(139, 133, 151, 150)	151, 133
(117, 117, 118, 103, 106, 120)	120, 103
((132, 146, 151, 116, 125), (134, 127, 101, 148, 130), (143, 154, 126, 137, 127))	154, 101
(154, 100, 150, 105, 109)	154, 100
(115, 104, 140, 123, 124, 122)	140, 104
(155, 142, 156, 129, 128, 144, 129)	156, 128
((149, 127, 129, 121, 115, 129, 111), (134, 131, 137, 124, 126, 144, 138))	149, 111
((117, 136, 136, 125, 139), (157, 127, 141, 133, 113))	157, 113
((129, 127, 124, 151, 119, 125, 115), (131, 128, 126, 135, 126, 130, 121))	151, 115
---
[[122 132 115 136 135 124]
 [127 129 101 126 141 127]
 [129 128 138 124 116 126]]	126

[[130 121 142 123]
 [133 124 144 122]
 [131 151 124 141]]	141

[[123 101 114 134 124 107 123]
 [133 155 142 122 132 149 133]
 [141 131 128 112 145 137 127]]	127

[[132 127 126 131 132 132 123]
 [132 119 125 134 125 104 122]
 [131 126 129 127 130 127 126]]	126

[[150 127 111 120 114]
 [106 129 144 136 142]
 [109 111 123 150 114]]	114

[[105 138 131 136 139 125]
 [124 114 140 143 131 121]
 [144 145 130 136 126 150]]	150

[[103 127 138 130]
 [103 128 136 130]
 [124 123 134 153]]	153

[[153 102 107 142 135 149]
 [104 152 146 116 122 109]
 [133 124 127 126 124 133]]	133
---
155  115  125  141  114  125 yields 125
152  141   99  146  134 yields 134
113  122  144  125  151  114 yields 114
103  138  134  127  125 yields 125
149  141  137  142  127   99 yields 99
102  148  139  115  153  119  141 yields 141
156  100  146  131 yields 131
134  132  106  128  130 yields 130
---
[115 155 106 100 150 136 124] --> 115, 124

[113 148 153 105 111 117] --> 113, 117

[109 102 120 100 103  99 111] --> 109, 111

[136 104 115 121 141 150] --> 136, 150

[105 148 107 112 139 106] --> 105, 106

[[102 131 125 145]
 [ 99 131 137 137]] --> 102, 137
---
[[130 137 118 128 127 130 144]
 [128 111 142 117 123 125 102]
 [128 119 140 140 114 124 118]] ans = 144, 142

[106 150 100 126 147] ans = 150, 147

[108 143 151 143 145 115] ans = 151, 145

[101 156 157 105 110] ans = 157, 156

[[126 130 138 120 128 118]
 [128 115 107 117 134 128]
 [129 129 127 131 131 127]] ans = 138, 134

[118 102 141 109 124 146 108] ans = 146, 141
---
[[135 140 139 148 139 136 137]
 [132 139 128 152 128 136 139]
 [143 128 143 148 128 137 141]] out 152, 152

[ 98 103 157 128 131 136 107] out 128, 157

[128 123 125 105 119 139 127] out 105, 139

[112 104 132 124 120 110 109] out 124, 132

[[149 109 128 117 133]
 [147 108 130 117 132]
 [121 135 117 115 141]] out 130, 149

[146 111 141 129 105] out 141, 146

[105 118 115 121 126 149 124] out 121, 149
---
[134 149 131 132 136 117] --> 149, 117

[133 130 117 125 150 121] --> 150, 117

[125 123 105 151 136] --> 151, 105

[[142 118 100  99 138 106 118]
 [114 123 132 132 114 129 125]] --> 142, 99

[104 153 132 129 123 109] --> 153, 104

[130 116 134 150 112 116] --> 150, 112

[105 140 135 138 100] --> 140, 100
---
131  135  139  150  152  148 >> 131, 148

147  106  145  107 >> 147, 107

125  123  102  115  158  128 >> 125, 128

119  134  102  130  132 >> 119, 132

115  137  119  106 >> 115, 106

131  133  100  129  126
124  112  112  115  122
>> 131, 122

103  105  144  107  142 >> 103, 142

145  143  131  149 >> 145, 149

139  100  119  131 >> 139, 131

146  137  135  102 >> 146, 102
---
[[119 123 120 131 122 130 143]
 [125 111 127 117 127 135 150]
 [101 131 125 106 124 133 128]]	131

[118 148 126 151 108]	148

[153 147 116 133 157 121 132]	147

[135 125 106 128 145]	125

[[140 129 124 111 142]
 [140 115 128 134 142]
 [106 132 127 111 132]]	132

[101 112 114 122 122 129 124]	112

[[134 147 122 105 130 104]
 [133 118 135 141 105 121]
 [152 137 111 121 137 116]]	137

[[141 150 120 113 137]
 [133 145 118 113 138]
 [136 115 137 140 118]]	115

[113 133 116 157 103 131]	133

[[129 139 138 154 132 125 130]
 [120 123 112 142 120 131 122]]	123
